Below are the code and all the weights of a small trained network. Each question names an input and a class and asks about switching units off, where a switched-off unit gives its printed mean instead of its output.

import numpy as np


def w(rows, s, z=0):
    codes = np.array(rows[::2]) - 128.0
    scale = np.full(codes.shape[1], s)
    scale[-1] = z or s
    return codes * scale


def f(y):
    return y / 2 * (1 + np.tanh(0.7978845608 * (y + 0.044715 * y**3)))


def log_softmax(a):
    a = a - a.max(-1, keepdims=True)
    return a - np.log(np.exp(a).sum(-1, keepdims=True))


def net(x, mask):
    res = np.array(x, float).reshape(1, 5) / 4 @ E
    y = f(res @ A[0][:, :-1].T + A[0][:, -1])
    res = res + np.where(mask, y, B[0][:, -1]) @ B[0][:, :-1]
    return log_softmax(res[-1] @ U[:, :-1].T + U[:, -1])


A, B = {}, {}
E = w([
[251,159,71,109,110],'x0',
[131,131,132,126,131],'x1',
[137,155,198,146,15],'x2',
[151,49,162,3,109],'x3',
[129,128,130,127,130],'x4',
],0.012)
A[0] = w([
[246,157,76,121,112,185],'N0',
[138,155,191,147,17,193],'N1',
[125,118,184,117,83,160],'N2',
[26,94,175,137,145,254],'N3',
[120,90,70,118,220,242],'N4',
[255,157,75,122,112,185],'N5',
[115,186,105,198,146,234],'N6',
[138,80,163,73,90,138],'N7',
[144,37,150,27,111,191],'N8',
[152,78,120,70,121,141],'N9',
[139,163,166,150,68,169],'N10',
[165,161,141,142,90,139],'N11',
],0.012,0.0093)
B[0] = w([
[141,185,92,66,97,225],'N0',
[92,89,140,148,7,223],'N1',
[128,76,140,143,104,176],'N2',
[99,78,164,171,177,249],'N3',
[158,166,127,126,229,244],'N4',
[142,184,89,52,101,230],'N5',
[97,183,82,171,145,233],'N6',
[176,67,128,111,116,188],'N7',
[193,86,190,66,143,242],'N8',
[182,130,158,97,125,181],'N9',
[84,127,140,132,68,184],'N10',
[106,137,114,118,80,161],'N11',
],0.013,0.016)
U = w([
[77,147,102,240,227,232],'0',
[129,208,21,129,168,176],'1',
[144,80,198,111,224,124],'2',
[200,170,142,60,162,46],'3',
[25,127,152,253,80,194],'4',
[36,187,75,115,42,130],'5',
[127,22,189,148,83,132],'6',
[172,102,120,76,37,3],'7',
],0.0067,0.0023)

Each question gives the input, the list of numbers given to net, and the class t.
The units are the neurons (one row each of A and B). Each row of codes is followed by its name. A weight is (code - 128) times the scale printed after its matrix; where a second scale follows, it is the last column's (A, B and U).
mask holds one flag per neuron, in row order. A switched-off neuron (its flag False) gives its mean, the last column of its row in B, instead of its output. The means were averaged over made-up inputs and are rounded, as every weight is.
A unit's drop is (log p(t) with every unit on - log p(t) with that unit switched off) / (log p(t) with every unit on - log p(t) with every unit switched off).
The circuit of an input: a set's keep is (log p(t) with only the set's units on - log p(t) with every unit switched off) / (log p(t) with every unit on - log p(t) with every unit switched off). Starting from all 12 units, units are removed one at a time, each time the one whose removal leaves the highest keep (on an exact tie, the one counted first), for as long as the keep stays at least 0.8.
circuit, biggest first: the units of the circuit, biggest drop first
unit that matters most: the unit with the biggest drop
top k neurons: the k neurons with the biggest drops, biggest first
drop when u is switched off: that unit's drop, to one decimal
input [0,-4,-1,-3,7], class 0: circuit, biggest first -> (N5 N1 N8)
input [7,-8,7,0,-4], class 5: circuit, biggest first -> (N8 N10)
input [6,-2,1,-6,0], class 5: unit that matters most -> N4
input [0,-7,4,-6,-6], class 4: top 2 neurons -> (N5 N0)
input [2,-5,-6,-2,7], class 1: top 2 neurons -> (N8 N3)
input [6,-5,-6,0,6], class 1: top 2 neurons -> (N8 N7)
input [-4,-6,1,-1,7], class 4: top 2 neurons -> (N4 N8)
input [0,8,-4,2,-3], class 2: top 2 neurons -> (N5 N0)
input [3,-1,7,0,-4], class 5: top 2 neurons -> (N8 N10)
input [0,-6,5,7,-3], class 6: top 2 neurons -> (N5 N0)
input [-1,6,0,-2,-1], class 0: drop when N4 is switched off -> -0.1
input [-8,-7,-2,0,1], class 0: drop when N8 is switched off -> 0.3
input [-2,3,0,5,1], class 2: drop when N1 is switched off -> 0.5
input [-8,-2,0,5,-8], class 2: drop when N10 is switched off -> 0.3
input [4,3,2,-7,2], class 5: unit that matters most -> N4
